Here is a tiny trained network, its code and every weight. The questions are about switching its units off for an input and a class, where a switched-off unit gives its printed mean instead of its output.

import numpy as np


def w(rows, s, z=0):
    codes = np.array(rows[::2]) - 128.0
    scale = np.full(codes.shape[1], s)
    scale[-1] = z or s
    return codes * scale


def f(y):
    return np.maximum(y, 0)


def log_softmax(a):
    a = a - a.max(-1, keepdims=True)
    return a - np.log(np.exp(a).sum(-1, keepdims=True))


def net(x, mask):
    res = np.array(x, float).reshape(1, 8) / 4 @ E
    y = f(res @ A[0][:, :-1].T + A[0][:, -1])
    res = res + np.where(mask, y, B[0][:, -1]) @ B[0][:, :-1]
    return log_softmax(res[-1] @ U[:, :-1].T + U[:, -1])


A, B = {}, {}
E = w([
[129,133,128,132,130,126],'x0',
[95,110,167,186,22,99],'x1',
[128,126,127,129,128,129],'x2',
[99,196,153,120,113,159],'x3',
[128,127,127,129,129,126],'x4',
[101,146,3,114,94,126],'x5',
[138,121,114,227,142,213],'x6',
[29,97,135,146,202,113],'x7',
],0.012)
A[0] = w([
[122,140,158,77,119,75,99],'neuron 1',
[132,146,95,81,169,136,162],'neuron 2',
[217,119,132,84,52,152,73],'neuron 3',
[105,149,152,186,101,93,72],'neuron 4',
[128,121,65,104,105,126,78],'neuron 5',
[161,113,109,142,166,86,147],'neuron 6',
[164,130,146,191,152,170,94],'neuron 7',
[192,63,91,158,151,84,222],'neuron 8',
[82,124,137,177,82,76,8],'neuron 9',
[100,132,141,51,117,85,54],'neuron 10',
[157,123,209,131,174,127,60],'neuron 11',
[138,123,133,113,133,69,187],'neuron 12',
[8,103,140,124,173,121,43],'neuron 13',
[64,70,138,140,146,115,169],'neuron 14',
[163,116,184,115,125,129,153],'neuron 15',
[91,210,148,99,124,170,231],'neuron 16',
[125,152,137,61,204,167,65],'neuron 17',
[81,113,161,134,72,101,47],'neuron 18',
[113,130,41,152,103,145,70],'neuron 19',
[110,143,81,118,103,95,179],'neuron 20',
[138,145,155,75,130,77,31],'neuron 21',
[159,147,103,127,190,117,1],'neuron 22',
[174,68,209,160,145,138,19],'neuron 23',
],0.013,0.0082)
B[0] = w([
[93,104,90,185,168,168,189],'neuron 1',
[130,114,140,155,59,123,220],'neuron 2',
[177,212,128,110,164,175,237],'neuron 3',
[163,80,67,122,118,128,177],'neuron 4',
[86,134,141,53,128,128,192],'neuron 5',
[124,121,172,153,124,108,181],'neuron 6',
[84,117,65,160,174,152,212],'neuron 7',
[143,110,242,178,112,114,254],'neuron 8',
[185,89,83,97,60,156,176],'neuron 9',
[102,120,114,177,208,225,186],'neuron 10',
[69,103,116,64,107,114,204],'neuron 11',
[114,126,134,184,143,132,201],'neuron 12',
[196,227,148,73,139,175,220],'neuron 13',
[173,204,142,136,130,117,228],'neuron 14',
[71,156,104,73,113,77,205],'neuron 15',
[126,68,255,188,84,80,250],'neuron 16',
[201,89,59,124,23,117,206],'neuron 17',
[192,81,72,106,63,134,179],'neuron 18',
[56,114,148,56,160,146,215],'neuron 19',
[101,119,166,124,135,107,225],'neuron 20',
[110,106,88,142,210,170,167],'neuron 21',
[181,93,68,95,65,138,156],'neuron 22',
[91,143,111,68,132,142,211],'neuron 23',
],0.0092,0.01)
U = w([
[182,54,46,90,92,160,42],'0',
[159,253,110,100,153,158,61],'1',
[18,115,109,25,136,127,56],'2',
[71,99,61,199,194,217,93],'3',
[106,131,128,150,126,111,247],'4',
[112,106,204,158,117,120,70],'5',
[107,139,118,147,124,118,231],'6',
[103,133,118,146,127,116,224],'7',
],0.012)

Each question gives the input, the list of numbers given to net, and the class t.
The units are the neurons (one row each of A and B). Each row of codes is followed by its name. A weight is (code - 128) times the scale printed after its matrix; where a second scale follows, it is the last column's (A, B and U).
mask holds one flag per neuron, in row order. A switched-off neuron (its flag False) gives its mean, the last column of its row in B, instead of its output. The means were averaged over made-up inputs and are rounded, as every weight is.
A unit's drop is (log p(t) with every unit on - log p(t) with that unit switched off) / (log p(t) with every unit on - log p(t) with every unit switched off).
The circuit of an input: a set's keep is (log p(t) with only the set's units on - log p(t) with every unit switched off) / (log p(t) with every unit on - log p(t) with every unit switched off). Starting from the 12 units with the biggest drops (on a tie, the unit counted first), units are removed one at a time, each time the one whose removal leaves the highest keep (on an exact tie, the one counted first), for as long as the keep stays at least 0.8.
circuit, biggest first: the units of the circuit, biggest drop first
k most important neurons: the k neurons with the biggest drops, biggest first
drop when u is switched off: that unit's drop, to one decimal
input [-6,-4,-7,7,6,6,-1,2], class 5: circuit, biggest first	[neuron 16]
input [6,-8,8,0,4,-6,7,-1], class 0: 2 most important neurons	[neuron 17; neuron 22]
input [0,-1,-7,1,4,-6,-8,0], class 3: 3 most important neurons	[neuron 10; neuron 1; neuron 21]
input [-8,4,-2,7,8,7,-8,-7], class 3: 2 most important neurons	[neuron 10; neuron 1]
input [7,0,5,-5,5,-8,6,-4], class 2: circuit, biggest first	[neuron 23; neuron 11]
input [-4,5,1,2,6,-3,-2,6], class 1: 2 most important neurons	[neuron 13; neuron 14]
input [0,-7,-5,-2,3,-4,-8,6], class 3: 4 most important neurons	[neuron 10; neuron 1; neuron 21; neuron 12]
input [5,1,-5,-1,2,6,-1,2], class 2: 3 most important neurons	[neuron 19; neuron 5; neuron 16]
input [2,-1,-3,0,0,-2,-3,4], class 1: 3 most important neurons	[neuron 13; neuron 14; neuron 8]
input [-6,7,-7,-4,-7,-2,7,3], class 0: circuit, biggest first	[neuron 9; neuron 4]
input [-6,-2,8,8,-7,-2,-8,0], class 3: circuit, biggest first	[neuron 10; neuron 1]
input [1,-3,0,7,0,-8,8,7], class 2: 3 most important neurons	[neuron 11; neuron 23; neuron 3]
input [-3,-4,-3,4,1,8,-1,-3], class 2: 2 most important neurons	[neuron 19; neuron 5]
input [3,6,-2,-7,-5,-7,-6,5], class 2: 3 most important neurons	[neuron 23; neuron 11; neuron 15]
input [-6,-3,2,3,-1,8,7,-2], class 2: circuit, biggest first	[neuron 19]
input [-8,-7,2,-5,-5,7,1,-8], class 1: 2 most important neurons	[neuron 3; neuron 16]
input [-7,-8,8,4,-8,3,7,-6], class 0: 2 most important neurons	[neuron 17; neuron 22]
input [8,1,1,0,-2,-8,-7,-4], class 2: 3 most important neurons	[neuron 15; neuron 11; neuron 23]
input [-5,7,-7,0,-5,1,-3,8], class 1: 3 most important neurons	[neuron 13; neuron 14; neuron 17]
input [7,-7,-3,-5,5,-1,3,-2], class 0: circuit, biggest first	[neuron 17]
input [0,5,-7,-3,-4,7,5,-7], class 1: 3 most important neurons	[neuron 3; neuron 16; neuron 11]
input [0,8,3,8,-5,0,4,-1], class 0: drop when neuron 4 is switched off	0.3
input [8,-8,-6,7,1,-3,-4,-1], class 0: drop when neuron 17 is switched off	0.9
input [-2,2,7,-8,8,7,7,5], class 5: drop when neuron 15 is switched off	0.1
input [3,5,-5,-2,-1,6,-3,1], class 2: drop when neuron 20 is switched off	0.3
